Below is a small trained network, with its code and all its weights. Each question gives an input and a class and asks what happens when units are switched off, that is, made to give their printed mean instead of their output.

import numpy as np


def w(rows, s, z=0):
    codes = np.array(rows[::2]) - 128.0
    scale = np.full(codes.shape[1], s)
    scale[-1] = z or s
    return codes * scale


def norm(h):
    return h / np.sqrt((h * h).mean(-1, keepdims=True) + 1e-5)


def f(y):
    return np.maximum(y, 0)


def log_softmax(a):
    a = a - a.max(-1, keepdims=True)
    return a - np.log(np.exp(a).sum(-1, keepdims=True))


def net(x, mask):
    res = np.array(x, float).reshape(1, 4) / 4 @ E
    u = 0
    for l in range(3):
        y = f(norm(res) @ A[l][:, :-1].T + A[l][:, -1])
        res = res + np.where(mask[u : u + 12], y, B[l][:, -1]) @ B[l][:, :-1]
        u += 12
    return log_softmax(norm(res)[-1] @ U[:, :-1].T + U[:, -1])


A, B = {}, {}
E = w([
[149,236,138,105,117,151,103,130,249,58,88],'x0',
[225,115,118,99,182,144,141,179,111,120,42],'x1',
[97,253,69,84,223,125,223,131,112,162,166],'x2',
[209,104,41,115,24,138,216,53,206,196,126],'x3',
],0.0037)
A[0] = w([
[162,84,121,147,98,116,97,115,64,128,165,116],'L0N1',
[205,146,115,1,201,99,156,107,78,129,70,72],'L0N2',
[156,98,135,88,220,105,127,129,121,120,60,58],'L0N3',
[67,164,128,113,143,122,141,63,146,137,249,76],'L0N4',
[133,137,125,115,89,87,107,142,178,195,100,110],'L0N5',
[138,132,108,180,134,106,222,172,46,143,176,112],'L0N6',
[134,184,127,104,93,164,145,118,196,109,93,153],'L0N7',
[79,161,122,79,178,88,143,159,112,145,114,64],'L0N8',
[84,139,79,125,111,114,206,119,147,162,79,107],'L0N9',
[165,120,113,153,128,100,119,103,115,114,83,170],'L0N10',
[142,88,103,114,155,95,115,150,103,217,162,5],'L0N11',
[140,65,111,29,140,113,96,156,132,150,41,74],'L0N12',
],0.0055,0.0027)
B[0] = w([
[138,114,176,71,116,59,86,131,141,104,97,209],'L0N1',
[137,80,119,176,86,169,197,233,153,61,227,254],'L0N2',
[182,146,136,177,110,155,176,176,147,188,203,189],'L0N3',
[98,86,96,158,64,150,194,237,121,68,171,230],'L0N4',
[123,118,162,126,151,167,96,163,74,155,126,174],'L0N5',
[186,124,198,72,151,16,123,80,156,97,84,231],'L0N6',
[123,119,194,64,168,74,154,130,120,139,116,244],'L0N7',
[149,176,75,111,158,125,98,66,84,98,146,201],'L0N8',
[144,173,68,162,138,159,121,108,70,155,83,214],'L0N9',
[172,96,127,122,133,189,125,163,130,94,220,181],'L0N10',
[97,139,214,55,109,53,204,150,112,136,34,172],'L0N11',
[132,81,159,147,133,179,199,192,134,116,253,183],'L0N12',
],0.0048,0.004)
A[1] = w([
[139,73,147,119,176,81,111,42,97,231,186,6],'L1N1',
[57,27,106,147,51,156,88,196,128,129,76,189],'L1N2',
[193,96,102,100,30,108,225,100,121,255,155,93],'L1N3',
[143,112,184,137,185,115,42,113,111,87,186,141],'L1N4',
[23,125,169,172,26,44,147,137,143,63,174,64],'L1N5',
[94,173,148,170,192,133,116,167,24,127,149,25],'L1N6',
[56,148,113,175,72,110,124,89,142,178,172,31],'L1N7',
[143,215,87,116,216,93,188,170,152,128,159,75],'L1N8',
[134,225,154,61,140,137,110,143,213,92,144,74],'L1N9',
[176,106,112,51,64,128,171,139,145,100,155,152],'L1N10',
[174,101,208,149,111,147,75,128,192,96,104,107],'L1N11',
[163,98,82,117,125,192,123,51,137,210,106,66],'L1N12',
],0.0052,0.0019)
B[1] = w([
[162,92,190,55,125,81,128,118,167,146,56,155],'L1N1',
[132,177,28,117,106,163,201,78,56,127,195,211],'L1N2',
[69,168,154,192,184,157,33,157,164,95,86,254],'L1N3',
[97,197,138,139,88,225,91,55,228,230,61,205],'L1N4',
[234,94,155,162,194,187,253,215,141,136,172,233],'L1N5',
[99,102,45,253,101,194,102,150,194,176,24,186],'L1N6',
[208,100,186,134,201,178,174,244,126,105,217,149],'L1N7',
[114,71,90,129,39,106,98,27,80,137,154,252],'L1N8',
[109,61,234,74,114,23,166,149,137,159,65,197],'L1N9',
[61,158,140,156,169,162,103,133,101,168,117,241],'L1N10',
[137,100,40,92,143,62,136,50,71,115,157,202],'L1N11',
[49,219,132,120,199,164,72,201,189,190,77,144],'L1N12',
],0.0046,0.0056)
A[2] = w([
[119,84,188,86,96,2,147,137,164,159,70,33],'L2N1',
[118,84,190,106,134,60,160,117,100,157,71,1],'L2N2',
[46,126,182,136,94,129,157,95,96,86,159,177],'L2N3',
[113,167,154,73,123,86,106,105,187,105,138,36],'L2N4',
[110,162,35,111,132,60,150,77,108,81,147,5],'L2N5',
[89,168,44,128,138,67,125,90,90,76,144,57],'L2N6',
[128,133,146,104,76,89,193,129,109,117,172,96],'L2N7',
[94,163,103,181,157,179,66,124,180,175,34,25],'L2N8',
[213,124,127,118,130,118,121,204,152,101,133,93],'L2N9',
[137,91,131,137,125,115,136,118,43,183,109,84],'L2N10',
[104,95,95,189,97,125,142,114,185,194,96,93],'L2N11',
[152,100,108,82,68,148,42,50,106,117,170,114],'L2N12',
],0.0072,0.0032)
B[2] = w([
[67,178,193,28,232,57,47,124,186,54,138,247],'L2N1',
[144,192,160,25,236,47,105,89,199,23,191,221],'L2N2',
[205,103,92,106,135,142,125,174,165,146,130,233],'L2N3',
[125,107,145,85,186,97,137,193,122,98,203,159],'L2N4',
[197,64,103,147,81,76,130,2,46,127,63,188],'L2N5',
[206,61,119,129,70,43,100,62,138,101,41,194],'L2N6',
[109,127,133,167,132,197,52,159,97,143,94,239],'L2N7',
[16,197,149,142,70,208,33,75,28,227,104,252],'L2N8',
[100,104,126,152,117,168,183,175,161,151,225,209],'L2N9',
[92,216,150,72,117,135,118,153,234,92,124,214],'L2N10',
[94,164,184,98,123,143,56,105,116,103,146,207],'L2N11',
[158,141,56,167,136,17,194,82,74,113,37,197],'L2N12',
],0.0061,0.0041)
U = w([
[202,45,135,212,119,240,247,249,193,100,251,199],'0',
[88,185,231,3,221,20,66,119,219,20,124,4],'1',
[14,207,150,210,46,237,2,59,36,218,41,38],'2',
[247,41,31,192,49,27,185,15,44,59,31,213],'3',
],0.0089,0.0017)

Each question gives the input, the list of numbers given to net, and the class t.
The units are the neurons (one row each of A and B). Each row of codes is followed by its name. A weight is (code - 128) times the scale printed after its matrix; where a second scale follows, it is the last column's (A, B and U).
mask holds one flag per neuron, layer by layer. A switched-off neuron (its flag False) gives its mean, the last column of its row in B, instead of its output. The means were averaged over made-up inputs and are rounded, as every weight is.
A unit's drop is (log p(t) with every unit on - log p(t) with that unit switched off) / (log p(t) with every unit on - log p(t) with every unit switched off).
The circuit of an input: a set's keep is (log p(t) with only the set's units on - log p(t) with every unit switched off) / (log p(t) with every unit on - log p(t) with every unit switched off). Starting from the 12 units with the biggest drops (on a tie, the unit counted first), units are removed one at a time, each time the one whose removal leaves the highest keep (on an exact tie, the one counted first), for as long as the keep stays at least 0.8.
units of the circuit, in order: the units of the circuit, biggest drop first
top k neurons: the k neurons with the biggest drops, biggest first
top k neurons in layer l: the k neurons of layer l with the biggest drops, biggest first
drop when u is switched off: that unit's drop, to one decimal
input [1,1,5,-6], class 2: units of the circuit, in order	[L1N6]
input [4,-8,-8,-3], class 0: top 2 neurons	[L1N5 L1N8]
input [4,-1,8,7], class 3: units of the circuit, in order	[L1N8 L2N5]
input [6,-7,3,2], class 0: units of the circuit, in order	[L0N4 L1N5]
input [0,8,8,-6], class 0: units of the circuit, in order	[L0N2 L0N3]
input [7,-8,5,-8], class 0: units of the circuit, in order	[L0N4 L1N5 L2N1]
input [-8,-3,-8,-7], class 1: top 3 neurons	[L0N1 L2N10 L0N2]
input [4,-1,-5,-1], class 3: top 3 neurons	[L1N11 L0N6 L1N2]
input [-3,-2,-3,2], class 1: top 2 neurons	[L0N2 L0N4]
input [-2,0,-3,2], class 3: top 4 neurons	[L0N4 L0N2 L2N12 L0N1]
input [-1,4,4,1], class 0: top 2 neurons	[L0N2 L0N3]
input [-8,7,1,1], class 1: top 2 neurons	[L0N6 L0N11]
input [-4,1,6,-5], class 3: top 2 neurons	[L0N8 L1N3]
input [-2,8,-8,5], class 0: units of the circuit, in order	[L0N12]
input [-8,-8,-5,8], class 0: top 4 neurons in layer 1	[L1N7 L1N9 L1N2 L1N5]
input [-1,1,8,-6], class 3: top 2 neurons in layer 1	[L1N8 L1N3]
input [-4,2,6,-4], class 3: top 2 neurons in layer 0	[L0N8 L0N2]
input [6,7,-4,8], class 2: top 2 neurons in layer 0	[L0N4 L0N6]
input [-8,6,-7,-2], class 1: top 2 neurons	[L0N2 L0N4]
input [-8,-6,4,1], class 1: units of the circuit, in order	[L0N6]
input [-8,7,3,8], class 1: top 2 neurons	[L0N6 L0N11]
input [-3,7,-5,8], class 2: top 3 neurons in layer 1	[L1N3 L1N12 L1N5]
input [-3,4,6,-3], class 3: top 3 neurons	[L0N8 L1N8 L1N5]
input [-5,7,-6,-2], class 0: top 2 neurons	[L0N12 L1N8]
input [-8,5,2,3], class 1: drop when L0N6 is switched off	0.4
input [2,-3,-1,-5], class 2: drop when L0N2 is switched off	0.1
input [-3,-8,2,0], class 0: drop when L1N9 is switched off	0.0
